Below are the code and all the weights of a small trained network. Each question names an input and a target symbol and asks about switching units off, where a switched-off unit gives its printed mean instead of its output.

import numpy as np


def w(rows, s, z=0):
    codes = np.array(rows[::2]) - 128.0
    scale = np.full(codes.shape[1], s)
    scale[-1] = z or s
    return codes * scale


def norm(h):
    return h / np.sqrt((h * h).mean(-1, keepdims=True) + 1e-5)


def f(y):
    return np.maximum(y, 0)


def softmax(a):
    e = np.exp(a - a.max(-1, keepdims=True))
    return e / e.sum(-1, keepdims=True)


def log_softmax(a):
    a = a - a.max(-1, keepdims=True)
    return a - np.log(np.exp(a).sum(-1, keepdims=True))


def net(x, mask):
    ids = ['ΠΩαγεζθμξστφ'.index(c) for c in x.split()]
    T = len(ids)
    res = E[ids] + P[:T]
    q, k, v = (norm(res) @ M[0].T for M in (Q, K, V))
    z = softmax(np.where(np.tri(T) > 0, q @ k.T / 2**0.5, -1e9)) @ v
    res = res + np.where(mask[0], z, O[0][:, -1]) @ O[0][:, :-1]
    y = f(norm(res) @ A[0][:, :-1].T + A[0][:, -1])
    res = res + np.where(mask[1:9], y, B[0][:, -1]) @ B[0][:, :-1]
    return log_softmax(norm(res)[-1] @ U[:, :-1].T + U[:, -1])


Q, K, V, O, A, B = {}, {}, {}, {}, {}, {}
E = w([
[160,165,117,120,170,180,127,143,109,98,125],'Π',
[99,140,139,133,210,138,183,120,119,99,102],'Ω',
[120,173,121,124,204,186,142,85,111,81,40],'α',
[209,148,139,135,104,196,150,97,126,119,110],'γ',
[84,121,112,153,39,77,162,142,65,66,157],'ε',
[61,202,136,133,140,158,111,220,121,108,50],'ζ',
[27,185,150,139,117,44,124,135,132,99,196],'θ',
[92,172,107,98,135,128,72,173,67,68,122],'μ',
[152,119,193,186,149,85,115,186,135,182,132],'ξ',
[95,203,167,156,112,97,63,94,132,154,88],'σ',
[188,79,66,44,118,61,139,54,92,126,110],'τ',
[79,101,126,101,177,1,117,146,113,139,131],'φ',
],0.0081)
P = w([
[73,95,129,150,144,181,190,115,129,105,180],'0',
[185,204,142,149,189,123,153,174,84,81,120],'1',
[117,136,129,105,143,165,115,188,211,45,151],'2',
[50,99,156,85,136,194,148,156,79,165,152],'3',
[149,158,120,164,135,107,59,117,109,159,125],'4',
[150,138,129,99,105,135,107,210,233,96,118],'5',
[73,107,183,75,100,161,123,147,93,194,133],'6',
[98,141,119,155,122,117,7,116,115,126,70],'7',
],0.012)
Q[0] = w([
[116,140,129,132,132,146,129,102,43,170,111],'head 1',
[75,101,196,84,126,177,138,135,3,164,145],'head 1',
],0.012)
K[0] = w([
[193,184,185,25,34,98,87,182,121,155,74],'head 1',
[138,137,137,47,75,1,39,148,149,213,78],'head 1',
],0.007)
V[0] = w([
[182,140,92,157,49,242,152,83,121,128,112],'head 1',
[114,174,1,11,124,128,135,60,96,64,67],'head 1',
],0.006)
O[0] = w([
[5,193,73,48,192,218,198,115,167,255,203,206],'head 1',
[110,155,247,13,127,16,28,81,137,203,75,1],'head 1',
],0.0077,0.0032)
A[0] = w([
[119,161,64,110,165,128,171,146,218,113,173,112],'neuron 1',
[164,175,70,208,219,2,98,88,16,138,85,151],'neuron 2',
[126,160,146,125,155,183,136,83,78,151,94,48],'neuron 3',
[151,86,157,124,131,95,84,140,189,42,74,187],'neuron 4',
[200,133,88,187,130,107,171,161,109,43,102,138],'neuron 5',
[166,227,122,102,159,89,80,174,182,53,116,121],'neuron 6',
[139,77,130,232,152,141,120,145,36,140,127,1],'neuron 7',
[82,108,153,175,117,165,94,170,155,93,100,129],'neuron 8',
],0.0096,0.0091)
B[0] = w([
[164,116,135,130,94,76,48,144,119,128,76,229],'neuron 1',
[131,232,38,156,110,74,138,164,24,148,51,223],'neuron 2',
[150,98,94,167,94,109,154,114,166,74,145,162],'neuron 3',
[162,173,96,138,131,172,173,123,169,73,215,206],'neuron 4',
[81,170,166,109,215,68,105,141,92,183,106,255],'neuron 5',
[59,61,137,150,128,128,163,83,75,174,133,198],'neuron 6',
[175,10,104,114,90,183,71,84,246,192,193,170],'neuron 7',
[182,128,140,141,94,115,113,93,147,130,110,200],'neuron 8',
],0.012,0.0081)
U = w([
[145,77,184,126,85,157,122,177,116,107,22,168],'Π',
[130,145,158,160,137,81,107,67,144,128,227,60],'Ω',
[125,123,211,33,126,105,104,66,102,195,103,99],'α',
[107,139,96,54,144,152,65,224,198,110,110,98],'γ',
[177,87,82,168,46,115,47,26,153,147,117,2],'ε',
[132,41,134,171,197,144,118,148,118,186,163,136],'ζ',
[76,185,158,135,205,132,185,93,207,100,103,142],'θ',
[101,69,107,133,67,135,255,142,110,82,166,250],'μ',
[229,189,63,173,132,146,154,225,97,76,128,64],'ξ',
[76,156,138,150,185,98,126,125,42,148,17,152],'σ',
[64,188,126,73,160,192,218,126,165,191,193,147],'τ',
[132,196,208,107,131,177,134,154,102,31,178,234],'φ',
],0.0086,0.0026)

Each question gives the input, a string of symbols that net reads in full, and the target symbol t.
The units are the heads (2 rows each of Q, K, V and O) and the neurons (one row each of A and B). Each row of codes is followed by its name. A weight is (code - 128) times the scale printed after its matrix; where a second scale follows, it is the last column's (O, A, B and U).
mask holds one flag per unit, heads first, then neurons. A switched-off unit (its flag False) gives its mean, the last column of its rows in O or B, instead of its output. The means were averaged over made-up inputs and are rounded, as every weight is.
A unit's drop is (log p(t) with every unit on - log p(t) with that unit switched off) / (log p(t) with every unit on - log p(t) with every unit switched off).
The circuit of an input: a set's keep is (log p(t) with only the set's units on - log p(t) with every unit switched off) / (log p(t) with every unit on - log p(t) with every unit switched off). Starting from all 9 units, units are removed one at a time, each time the one whose removal leaves the highest keep (on an exact tie, the one counted first), for as long as the keep stays at least 0.8.
units of the circuit, in order: the units of the circuit, biggest drop first
unit that matters most: the unit with the biggest drop
top k neurons: the k neurons with the biggest drops, biggest first
input Ω θ γ, target Ω: unit that matters most -> neuron 4
input γ τ α τ θ θ ξ, target ζ: units of the circuit, in order -> [neuron 5; head 1; neuron 7]
input γ ξ γ γ, target ζ: units of the circuit, in order -> [head 1; neuron 7; neuron 5]
input γ γ θ γ, target Ω: top 3 neurons -> [neuron 4; neuron 7; neuron 5]
input ξ γ θ τ φ μ ε γ, target ξ: units of the circuit, in order -> [neuron 4; neuron 5; neuron 2; head 1]
input ε μ τ μ ε γ γ, target μ: units of the circuit, in order -> [neuron 5; neuron 1]
input γ γ γ γ ε γ Π, target μ: top 2 neurons -> [neuron 5; neuron 1]
input σ α ε ζ, target Π: top 4 neurons -> [neuron 5; neuron 4; neuron 2; neuron 8]
input γ Ω φ ξ, target ξ: units of the circuit, in order -> [head 1; neuron 4]
input μ γ γ γ Ω ε, target μ: units of the circuit, in order -> [neuron 6; neuron 4]
input ξ γ φ γ, target ξ: units of the circuit, in order -> [head 1; neuron 4]
input γ θ Ω γ γ τ, target γ: top 2 neurons -> [neuron 1; neuron 2]
input γ θ μ, target γ: units of the circuit, in order -> [head 1; neuron 1; neuron 2]
input μ ε θ ε ξ σ, target μ: units of the circuit, in order -> [neuron 6; neuron 5]
input γ ξ ε α, target ζ: top 2 neurons -> [neuron 7; neuron 5]
input ε ε φ Ω, target ξ: top 2 neurons -> [neuron 4; neuron 2]
input φ α ξ γ θ τ Ω, target α: units of the circuit, in order -> [head 1]
input γ γ ζ Ω, target Π: top 2 neurons -> [neuron 4; neuron 5]
input α μ μ Ω μ γ, target α: top 2 neurons -> [neuron 6; neuron 1]
input σ γ Ω, target σ: units of the circuit, in order -> [neuron 6]
input ξ ε γ γ, target μ: top 2 neurons -> [neuron 5; neuron 3]
input γ ε γ ε, target μ: top 3 neurons -> [neuron 5; neuron 1; neuron 2]
input Ω ζ ξ γ μ ε, target Ω: top 4 neurons -> [neuron 4; neuron 2; neuron 6; neuron 5]
input ε ξ θ μ, target ζ: top 4 neurons -> [neuron 7; neuron 5; neuron 1; neuron 2]
input Ω γ σ, target Ω: top 2 neurons -> [neuron 4; neuron 6]
input ε φ Ω ζ σ ξ, target ε: top 3 neurons -> [neuron 1; neuron 5; neuron 6]
input φ γ ε, target φ: unit that matters most -> neuron 4
input Π γ γ γ μ γ, target Π: top 2 neurons -> [neuron 1; neuron 5]
input Π γ ξ ζ, target ζ: units of the circuit, in order -> [head 1; neuron 7; neuron 2]
